[  13   50  -10   -1  -56   20  -26   -1   -6  -28   16   -9  106    0
   19  -95  -47   18   -2   -8   37   -5   11    2  -32    5   55  -11
   19   16  -40  -32   10   -2    9   24   11  -12   71  -23  -77  -42
  -33   24   28   45   77  -64   38   67  -21 -127  -14  -60   33  -39
   29  -12  -14    6  -29  -34   -6   53  -15   38    9  -12   16  -14
    0  -24   11  -12   27   28   42  -34   12   23   26   13   -2  -21
   12  -29    7  -38   -8   25    5   -4   23] => 9
[ 17   1 -26   5 -72   7  20 -22  -4 -14  13   0  70  -4  13 -38 -34  11
  -1 -10  27 -20  12  16  -8  19  29   3  21  11   4 -27  -9 -27  -2  14
   6 -12  32 -16 -15 -15  -4   5  21 -16  50 -28  32  23  -8 -65   0 -15
  26 -43  15  11  -4  19 -15 -18  -8  40 -17   2 -13 -21  -9 -11 -24  -9
   6  -2  27  31  20 -30 -12   6   6   3   1   2   6 -23   1 -14  -2  20
   2  21  28] => 2
[-15   6  -7   3 -79   3  23 -17  -1  -6   6   1  62  -3  11 -43 -23  15
  10  -7  12  -9   0   1   4  13  49   6  15 -10  -5 -44  -5 -22  -8  18
  13 -12  38 -13 -37 -13  -6  14  23 -15  50 -15  35  28  -6 -63   5 -11
  11 -15  -4  11   3   6 -16 -21 -10  33 -19  28  -9 -35  -4 -13 -15  13
  42   5  23  19  15 -25  -6  28  31   9   0   5   9 -42  16 -18  -6  26
   1  22  20] => 1
[ -23    9   22    8  -93    8    3   36   -2  -20   -4   -2   17   -5
   -3  -79  -50   18   17    0    8  -16   41    5    8   11   43    8
   26  -19  -25  -44    1  -14   -9   22   26  -14   58  -14 -104  -23
   14    7   42   -8   45  -36   50    5   -3 -125  -12  -21   23  -20
    9   23   -1   24  -41  -16  -20   33  -25   44   14  -31    0   -9
  -13  -14   35    1   42   24   34  -29  -20   21   39    6    4    3
    7  -37   32  -22   -5   29    0    9   34] => 9
[  27   16  -34    4  -80   12    7  -30   -5  -15   18   -5   92   -4
   18  -62  -37   13   -8  -12   43  -18    8   13  -22   17   48   -2
   20   21  -13  -30   -4  -22    5   17    5  -10   35  -23  -41  -25
  -19   13   24    3   35  -34   39   38  -12 -120   -1  -31   31  -60
   23   -4  -12   18  -29  -26   -3   53  -21    6  -12  -35    3  -13
  -12  -13    4   -9   23   36   20  -25   -4   10    2    5   -1   -6
   10  -23  -16  -26   -4   24    4   16   30] => 4
[  19    4  -22    9  -87   10   15  -20   -6  -15    6   -5   91   -8
   -5  -55  -43   13    2  -11   37  -28   27   22   -5   22   35    8
   27   16  -11  -60   -8  -32   -1   19   14  -15   30  -19  -66  -22
    7   -1   31  -35   87  -24   39   19   -4 -105   -6  -23   34  -43
   30   10  -10   27  -34  -24  -12   46  -22    8   -9  -29   -1  -11
  -27  -28    3   -4   38   44   21  -37  -21   -1   11    3    2    1
   12  -39   -3  -24   -2   26    2   18   41] => 7
[   4   31   -7    4  -60   14    1   -8   -6  -23    9   -5   98   -3
   11  -72  -43   17    2   -8   23  -12   19    5  -17   18   46    0
   20    2  -24  -47    1  -11    0   19   14  -15   51  -23  -74  -27
  -17   19   33   11   76  -49   45   42  -12 -127   -8  -36   28  -47
   19    2   -7   22  -30  -25  -11   44  -26   33   -1  -24    7  -14
  -13  -19   24   -5   35   27   39  -44   -4   24   33    9    0   -7
   12  -36   15  -34   -6   27    3   10   28] => 8
[ 13  -6 -19   7 -67   6  21 -12  -2  -3   8   1  55  -5   6 -40 -27  11
   1  -9  28 -19   9  12   4  14  23   7  17   8   5 -33 -10 -28  -3  11
   8 -10   8 -12 -31  -9   8   0  23 -30  43  -2  31  11   0 -67   2  -4
  21 -35  14  10  -7  22 -21  -9 -10  34 -15  -6 -11 -22 -11  -7 -26  -8
   4   0  24  25  12 -21 -16   3   6   0   2   6   5 -20  -9  -9  -2  22
   1  21  25] => 0
[  -5   -1   16   13  -65    6    6   32   -3  -16   -6   -2   89   -4
  -13  -66  -42   18   15   -1   11  -29   54   18   13    6   31   12
   25  -17  -15  -38   -2   -7   -8   18   27  -17   43  -12  -80  -18
   27   -8   40  -28   79  -27   38   11    7 -103  -18   -6   24  -25
   20   22   -7   27  -49  -16  -14    6  -19   23   18  -27   -6   -5
  -24  -28   23   -2   50   40   25  -24  -32   -1   24    2    6    4
    6  -30   29  -13   -5   28   -1    8   44] => 9
[  -7   19  -13    3 -105    8   19  -24   -4  -13    9   -2   88   -4
   14  -77  -39   20    8   -6   19    0    6   -7  -11   21   40    2
   18    0  -15  -44   -2  -20   -5   20   14  -11   51  -26  -71  -17
  -18   22   24    0   23  -35   39   40  -12  -93    2  -23   19  -17
    4    6    0   14  -26  -30   -9   43  -17   39  -12  -35    9  -18
  -12    4   35    2   17   28   45  -47   -1   29   40    6    0   -1
   12  -42   15  -37   -4   28    3   17   30] => 5
[  3  14 -24   1 -89   9  14 -29  -4 -17  14  -2  85  -4  24 -88 -27  14
   1  -9  29 -12   1  -1  -8  17  38   2  16   7 -13 -39  -3 -25  -1  16
   8 -11  35 -23 -40 -27 -22  16  21  -9  40 -36  40  32 -13 -96   3 -24
  19 -34  10   2  -2  18 -22 -25  -6  45 -19  24 -14 -28   2 -15 -12   5
  20  -1  25  28  30 -36  -1  18  27   7  -1  -4  12 -35   5 -24  -4  28
   4  21  33] => 3
[   9   22    8    3  -64   16  -28   30   -3  -24    8   -7  101    2
   -1  -70  -39   13    2   -3   21   -5   35    9  -19    0   47   -7
   17    3  -32  -17    9    6    6   18   13   -9   49  -14  -80  -36
  -16   10   30   35   66  -54   35   36   -7 -115  -20  -42   31  -31
   28   -2  -14    8  -35  -21  -10   31  -19   19   24   -5   10   -5
   -4  -32   10  -12   29    8   25  -23   -3    6   12    9    2  -13
    6  -37   12  -23   -9   16    1  -11   22] => 8
[  0  -5 -15   5 -67   2  23  -9  -2  -8   4   2  41  -4   4 -19 -22  -2
   7  -6  19 -21  10   6   2  13  15   7  14  -5   6 -33  -8 -25  -6   7
  10 -13  19 -11 -33  -8   2   1  16 -26  50  -9   7   2  -1 -58   0  -5
  14 -23  -1  15   4  22 -14 -16  -9  26 -17  11  -8 -25  -8  -8 -21   0
  14   1  28  23  13 -21 -12   9  17   1   2   7   6  -9   9 -10  -4  16
   0  13  19] => 0

[-16 -26  38   6 -59  56  -1  29 -40 -23  25  16 -36   5   0  -8  -2] => 2
[  5  52  41 -18 107   2 -25 -10 -22  -9  -8 -19 -18 -10 -11 -11  47] => 5
[-21 -12  14  16 -47 -22   7  45  11   3  -3 -23 -14  11   0   2  15] => 5
[ 13 -11 -20 -14  34  -2  26  -9   3  12   0  -6 -26 -18  11   5  30] => 3
[  2  -7   6  -8 -57  24  39   3  15   6  21   4   6   4   8   6  -1] => 3
[ -4  38  15 -45 -42  -6  59 -20 -17  23  -3   3 -54 -19  -8  16   8] => 2
[ 16  21  12 -22   8  22 -74 -10  10 -34 -15 -17 -65  44  -4  -7   9] => 6
[-64  -2  43 -18  77 -29  -5   3 -17  -6  28   6   8   0 -12   9   0] => 2
[ 14  19 -15  15  44  15  -8  28  -9  -1  31   2 -20  -6  10  17  30] => 3
[ -7 -35 -40  -4  42 -35  44 -46   2  49   5  26  70  -5  14  18  11] => 3
[ 15  -2  19   2  19 -25  12  -7  19  15 -16 -22 -12  30  -3 -19  -5] => 6
[ 30  35   0 -18   8  45 -40 -22  37 -20   7 -29 -62  30  -5   7  -7] => 9
[-21  49  27   3   5  10 -39  -6  36 -15 -13 -13  -1  11  -7   7  30] => 7
[-32 -48 -15  15  61 -81 -20  21  11   3 -17  28 -36  -4   8   8  28] => 3
[ 66  40 -26 -52 -52  38  13 -26  11  -4 -13 -14  37  19  -7 -14  -8] => 7
[ 40  41  13  -6 -98  52 -42  10 -10   9   7  -9 -22  29  -1  -8  -5] => 3
[ -8 -31 -39   0  15 -34  19 -50  27   3   4 -12  33  -9   2   4  18] => 6
[  81  108   69  -65 -127   62  -72    6    1  -54   27  -18  -26   33
  -29  -48  -42] => 8
[ 47  40 -43   4 -86  -3 -22   3  -6   8  -4 -13  31   8   1   3   8] => 2
[-13 -12   1   6 -16 -42   1  37   9  -9  -9   6  -3  -6  12  10  37] => 2
[  -3   -1   36   11   37  -19 -111   57    2  -47    3   -6  -32   17
    3    5    0] => 4
[ -4  17 -34   7 112 -44  37  28  13 -18  26  -4 -16  23  -2  16  -5] => 6
[ -2  44  -9 -19  15 -33 -62 -15  -3  16  24  -2  10  27   4   3  10] => 4
[-33 -19  51  -8 -11 -23 -44  48  -8  14  10   7 -17   6   0  35   5] => 4
[ 19 -39 -12  -1  46  19  26   3  24  -7  16  -1 -43   9 -10   9 -36] => 6
[ -5  19  10  13 -26 -32 -90  34  10  -4 -27 -20 -29  24   5  14  44] => 3
[ 50  19 -42  -6 -56   6  27  11   2 -36  14  -6 -19   8  -8  -9 -24] => 6
[-10  -4 -12   5 -56 -17  16 -14 -12   1  -7  22  32 -40  21  -5  -7] => 0
[   1   29 -115   -8  -77   -2   55 -113   27   72  -53   -9   98  -10
   19  -29   28] => 4
[  8  48  -1  -9 -49  -6 -41 -82  10 -24 -40 -20 -14  -2  10 -36 -21] => 6
[-26 -26  11 -10  28 -34   1 -26 -12  21  -6  -5 -24   3  -4  -8  12] => 3
[-10 -11  31 -16 -58   6  -6   7   1  -2 -13  19  -3 -32   6  -5  26] => 5
[-11 -20 -21   6  55   3 -45  24 -12  23  30  -3  -7  -7   3  12  28] => 3
[  9 -38 -62  21   0 -36 -43 -14   4  10 -12  -9  78  24  34 -11  25] => 2
[ 15 -15   4  -5  19  26  30 -18  -5 -14  -6   5  47 -20  -1  11  13] => 7
[ 55  45   4   6  11  82 -73  37  10 -48  -4 -16 -41  35 -17 -42 -25] => 9
[  1  15   8  18  61  15 -22 -49   4 -33  -6 -16  21  16 -18  -3 -27] => 9
[ 13  22 -22 -34   0  18 -36 -14 -13   6   4  21 -10  -9  11  -7  -3] => 2
[ 68  59  -7  -1 -66  27 -50  21 -22 -26 -26 -26  24   3 -10 -19  -5] => 5
[-41 -53   8   9  70 -48 -53   7 -22   8   9   2 -25   0  13  42 -36] => 3
[ 30  63   6 -61 -72  40  31 -15   5  -7 -11  -2 -27 -22   8 -27   1] => 3
[-17 -58  14   4  18 -42  49  24  -3  24 -18  23 -30 -14  -6  16 -21] => 6
[  4  47 -21  22  13  -1 -28  35 -17   5 -29  -2  17  30  18 -10 -19] => 4
[-17 -74 -15  -5  82 -15  20  -2  -9  13   0  14   0  -8  -4  -3 -30] => 2
[-17  25  -2   1 -40  -1 -35 -15 -21   0 -11  11  -2  -3   0 -26 -24] => 2
[ 34  -9  23  31  52 -24 -71  50 -26  -5  17  24 -44  30   7 -18 -33] => 2
[ 43  16 -35  24 -47 -14  -3  33 -10 -12  16   2 -41 -31   7   4  31] => 0
[-27  13  -2  -5 -10 -24  35   1  12 -10 -20  -4  -7  -7  12  26  48] => 3
[ 12   3  11   3  12  -8 -44   1   6 -17   9  -7  10  24  -8 -14  -5] => 9
[  2   2  -7  22  20 -36 -38  29   1  -6  15   6  25  -7  31   7   4] => 1
[ 18 -13 -18  18  57 -27  16 -42 -13   8  10   0   0 -12   6   1   5] => 4
[ 20  -5   3  -3  35  26  17  24  12  15   3  22 -54 -38 -13  -9 -29] => 4
[  50   77   39  -39 -115   43  -40   36  -16  -28   15  -15  -27   32
  -18  -57  -21] => 4
[-24   2   7   6 -13  -1  44  -5   8  -9 -17  20 -60  13  -8  -6  -5] => 4
[  9  40 -22  20 -36 -10  -5  13   7   7 -20  -4  35 -23  10  30 -37] => 4
[ -1 -19  39 -27 -25  28  -2  12 -21  -5 -31   1  25  18  -7 -23  -8] => 4
[ 59  26 -61 -34 -96 -22  38 -45  17   4  -3  13  -3 -26  31  10  15] => 0
[  75  101   59  -43 -127   99  -27   22    5  -25   14    2  -86   22
  -17  -44    5] => 4
[-10  -8   7   1  42   9  42  24  -4  26  -9  24  33  -6  -3  29 -18] => 3
[ 20  36 -84   8  36 -42 -10 -75  49  29 -28  -8 -15 -24  25  15 -39] => 4
[ 13  -4  34   0 -38  13 -23   0 -14 -16  -7   1 -12   9   2 -16  22] => 4
[-10 -30  11   4  36 -12 -15  41 -27   3  13  26 -35  22  -5   5  12] => 0
[-17  -3  32  25   0 -39 -96  65 -21 -29  29   8 -31  51   9  24  -4] => 3
[-32 -41 -29  -1  94   2  24 -34  13 -14 -21 -18  18  23 -17  22 -49] => 7
[-73 -37 -23  21 114  -1  19 -22 -10 -15 -14   2 -15   1  19  33 -13] => 3
[-22   0 -22  15  42  -7  27  19 -11  14  20   3  40 -36  15  12 -21] => 2
[ 25  34 -36   2   3  25 -23 -37 -11   5  40   6 -20   2   3  -8  23] => 2
[-20   5 -63  24  38  -9 -13  13  12  21  17   8  25  -6   0  13 -13] => 7
[ 15  26 -26  20   9  27   2  15  -1   1  -8 -22 -76   5  17  21   8] => 5
[-16 -16  26  15  50   4  15  11  -5   5   4   0  10  10 -12  14  -1] => 5
[  33   30   20  -22 -116   11  -37  -15   -5   -3    3   15   23   17
    3  -14   30] => 1
[-50 -54 -35  40  87 -47 -27   1   4  18  20  -4  -6  -7  17  51   0] => 3
[-19  -3  46  21  60 -19  -8  50  19 -11  -5 -11 -79  -2 -15 -12 -21] => 8
[ -7 -11  17  -9  36 -76  57 -31   3  23   0 -15   5  -9   4  10  26] => 2
[ -5 -10 -17 -12  77  23  22  -9  14 -18  -2 -28  -8  21   2  -8   5] => 7
